Below is a small trained network, with its code and all its weights. Each question gives an input and a class and asks what happens when units are switched off, that is, made to give their printed mean instead of their output.

import numpy as np


def w(rows, s, z=0):
    codes = np.array(rows[::2]) - 128.0
    scale = np.full(codes.shape[1], s)
    scale[-1] = z or s
    return codes * scale


def f(y):
    return np.maximum(y, 0)


def log_softmax(a):
    a = a - a.max(-1, keepdims=True)
    return a - np.log(np.exp(a).sum(-1, keepdims=True))


def net(x, mask):
    res = np.array(x, float).reshape(1, 8) / 4 @ E
    y = f(res @ A[0][:, :-1].T + A[0][:, -1])
    res = res + np.where(mask, y, B[0][:, -1]) @ B[0][:, :-1]
    return log_softmax(res[-1] @ U[:, :-1].T + U[:, -1])


A, B = {}, {}
E = w([
[147,37,30,141,111],'x0',
[159,122,72,106,174],'x1',
[124,65,61,156,117],'x2',
[99,184,59,240,138],'x3',
[67,167,91,155,2],'x4',
[164,192,26,218,202],'x5',
[148,154,11,31,75],'x6',
[153,7,83,135,103],'x7',
],0.0087)
A[0] = w([
[146,120,116,162,245,234],'N1',
[114,124,185,50,159,231],'N2',
[81,160,112,236,93,204],'N3',
[199,69,55,124,167,243],'N4',
[72,209,143,101,165,229],'N5',
[111,110,162,189,125,127],'N6',
[163,149,155,70,170,212],'N7',
[57,117,87,150,150,190],'N8',
[96,140,120,126,42,254],'N9',
[172,208,141,123,152,248],'N10',
[188,109,148,99,208,203],'N11',
],0.012,0.0027)
B[0] = w([
[156,179,94,160,130,242],'N1',
[126,117,151,81,100,234],'N2',
[47,159,122,187,234,232],'N3',
[176,125,70,118,144,248],'N4',
[130,249,205,141,67,231],'N5',
[87,117,109,79,162,175],'N6',
[115,110,137,139,74,211],'N7',
[148,140,104,152,168,178],'N8',
[81,59,140,120,159,220],'N9',
[120,180,174,184,79,220],'N10',
[139,153,77,88,81,232],'N11',
],0.011,0.012)
U = w([
[247,122,48,175,122,143],'0',
[147,161,202,138,65,6],'1',
[98,118,141,193,185,171],'2',
[142,29,164,59,89,225],'3',
],0.012,0.0017)

Each question gives the input, the list of numbers given to net, and the class t.
The units are the neurons (one row each of A and B). Each row of codes is followed by its name. A weight is (code - 128) times the scale printed after its matrix; where a second scale follows, it is the last column's (A, B and U).
mask holds one flag per neuron, in row order. A switched-off neuron (its flag False) gives its mean, the last column of its row in B, instead of its output. The means were averaged over made-up inputs and are rounded, as every weight is.
A unit's drop is (log p(t) with every unit on - log p(t) with that unit switched off) / (log p(t) with every unit on - log p(t) with every unit switched off).
The circuit of an input: a set's keep is (log p(t) with only the set's units on - log p(t) with every unit switched off) / (log p(t) with every unit on - log p(t) with every unit switched off). Starting from all 11 units, units are removed one at a time, each time the one whose removal leaves the highest keep (on an exact tie, the one counted first), for as long as the keep stays at least 0.8.
units of the circuit, in order: the units of the circuit, biggest drop first
most important unit: the unit with the biggest drop
k most important neurons: the k neurons with the biggest drops, biggest first
drop when u is switched off: that unit's drop, to one decimal
input [-1,-6,5,-7,7,7,-8,-7], class 2: most important unit => N3
input [-2,4,2,3,-3,-2,-1,-3], class 1: units of the circuit, in order => N4, N3
input [7,0,-6,6,7,-4,3,7], class 2: units of the circuit, in order => N3, N9
input [4,-7,-1,5,3,-8,4,-6], class 2: units of the circuit, in order => N9, N3
input [-4,7,-7,1,-5,-3,0,7], class 3: units of the circuit, in order => N2, N5
input [0,0,-7,1,1,3,8,2], class 1: units of the circuit, in order => N1, N10
input [-8,-4,1,7,0,2,7,0], class 2: 3 most important neurons => N3, N2, N11
input [2,1,-7,-1,8,5,6,3], class 2: 2 most important neurons => N9, N11
input [-7,8,5,5,1,-8,-6,7], class 3: 2 most important neurons => N3, N1
input [-2,1,8,-5,-4,6,1,-8], class 1: 2 most important neurons => N10, N5
input [-5,2,8,1,0,-7,6,0], class 3: drop when N8 is switched off => 0.0
input [-8,-6,6,-6,6,1,-5,4], class 2: drop when N7 is switched off => 0.1
input [0,-1,6,-6,1,1,-6,-4], class 3: drop when N10 is switched off => 0.3
input [-7,1,7,2,5,3,1,-7], class 2: units of the circuit, in order => N3
